Below are the code and all the weights of a small trained network. Each question names an input and a class and asks about switching units off, where a switched-off unit gives its printed mean instead of its output.

import numpy as np


def w(rows, s, z=0):
    codes = np.array(rows[::2]) - 128.0
    scale = np.full(codes.shape[1], s)
    scale[-1] = z or s
    return codes * scale


def f(y):
    return y / 2 * (1 + np.tanh(0.7978845608 * (y + 0.044715 * y**3)))


def log_softmax(a):
    a = a - a.max(-1, keepdims=True)
    return a - np.log(np.exp(a).sum(-1, keepdims=True))


def net(x, mask):
    res = np.array(x, float).reshape(1, 4) / 4 @ E
    y = f(res @ A[0][:, :-1].T + A[0][:, -1])
    res = res + np.where(mask, y, B[0][:, -1]) @ B[0][:, :-1]
    return log_softmax(res[-1] @ U[:, :-1].T + U[:, -1])


A, B = {}, {}
E = w([
[209,78,222,183,46,67,114,8,108,73,96,74],'x0',
[113,107,167,141,173,141,126,153,160,132,98,79],'x1',
[45,162,240,43,36,205,151,161,106,145,159,68],'x2',
[92,82,225,158,36,11,171,169,191,137,116,253],'x3',
],0.013)
A[0] = w([
[117,126,219,92,6,153,113,109,64,103,127,37,23],'N1',
[144,219,83,65,153,209,37,134,68,136,134,109,212],'N2',
[91,173,89,87,131,194,104,178,59,155,214,42,175],'N3',
[35,136,123,89,90,151,135,170,130,177,144,130,94],'N4',
[23,138,154,81,124,192,187,149,107,195,199,133,99],'N5',
[177,69,198,255,80,73,140,187,188,42,102,201,134],'N6',
[6,127,132,135,44,114,163,197,145,119,95,153,138],'N7',
[125,115,42,151,177,174,61,26,84,89,102,37,253],'N8',
[42,113,125,157,97,112,197,210,129,210,129,154,184],'N9',
[160,140,44,132,207,107,124,201,182,211,149,182,227],'N10',
[125,148,91,137,151,96,54,69,8,46,43,84,226],'N11',
],0.0087,0.0064)
B[0] = w([
[32,66,39,173,134,98,190,223,145,118,44,161,211],'N1',
[101,107,165,161,150,185,148,173,176,176,123,122,242],'N2',
[61,152,162,155,185,162,63,140,197,210,197,87,240],'N3',
[165,192,141,81,128,156,117,86,117,55,102,86,186],'N4',
[178,139,135,70,115,163,100,78,131,119,160,67,209],'N5',
[178,126,162,103,75,106,43,102,77,115,66,158,244],'N6',
[164,132,106,36,101,138,166,125,135,67,127,106,207],'N7',
[147,178,114,138,145,207,159,130,79,113,119,49,251],'N8',
[106,167,91,30,142,121,132,142,126,81,165,129,206],'N9',
[144,109,5,184,62,87,141,197,141,131,57,174,236],'N10',
[151,157,112,161,143,224,148,118,61,138,116,86,206],'N11',
],0.012,0.022)
U = w([
[92,116,91,185,137,150,189,207,133,151,104,121,254],'0',
[187,184,133,86,110,178,157,82,64,76,130,68,136],'1',
[104,102,95,102,91,86,140,177,146,81,83,187,137],'2',
[180,101,174,151,100,99,72,2,93,128,109,146,40],'3',
[82,145,180,112,155,140,77,117,176,161,204,106,82],'4',
],0.014,0.002)

Each question gives the input, the list of numbers given to net, and the class t.
The units are the neurons (one row each of A and B). Each row of codes is followed by its name. A weight is (code - 128) times the scale printed after its matrix; where a second scale follows, it is the last column's (A, B and U).
mask holds one flag per neuron, in row order. A switched-off neuron (its flag False) gives its mean, the last column of its row in B, instead of its output. The means were averaged over made-up inputs and are rounded, as every weight is.
A unit's drop is (log p(t) with every unit on - log p(t) with that unit switched off) / (log p(t) with every unit on - log p(t) with every unit switched off).
The circuit of an input: a set's keep is (log p(t) with only the set's units on - log p(t) with every unit switched off) / (log p(t) with every unit on - log p(t) with every unit switched off). Starting from all 11 units, units are removed one at a time, each time the one whose removal leaves the highest keep (on an exact tie, the one counted first), for as long as the keep stays at least 0.8.
circuit, biggest first: the units of the circuit, biggest drop first
most important unit: the unit with the biggest drop
top k neurons: the k neurons with the biggest drops, biggest first
drop when u is switched off: that unit's drop, to one decimal
input [2,1,-1,7], class 3: circuit, biggest first : [N6]
input [-8,-2,1,-1], class 4: top 2 neurons : [N3 N1]
input [0,-6,7,7], class 1: top 2 neurons : [N5 N4]
input [-7,-6,3,0], class 4: top 2 neurons : [N3 N8]
input [-7,2,8,2], class 1: top 3 neurons : [N4 N7 N5]
input [1,2,-5,2], class 3: top 2 neurons : [N1 N6]
input [-8,4,7,0], class 4: top 2 neurons : [N3 N8]
input [2,-3,5,5], class 2: top 2 neurons : [N1 N8]
input [0,-7,7,-5], class 4: top 3 neurons : [N3 N10 N5]
input [8,-5,0,4], class 3: top 3 neurons : [N6 N10 N9]
input [0,8,6,5], class 1: top 2 neurons : [N10 N5]
input [0,1,3,8], class 1: top 2 neurons : [N10 N7]
input [-8,0,2,4], class 1: top 2 neurons : [N5 N4]
input [8,0,6,7], class 2: most important unit : N1
input [0,2,2,0], class 4: top 2 neurons : [N10 N8]
input [-7,-1,-3,4], class 2: drop when N4 is switched off : 0.0
input [8,3,2,-1], class 0: drop when N1 is switched off : 1.6
input [6,7,1,1], class 2: drop when N1 is switched off : 1.0
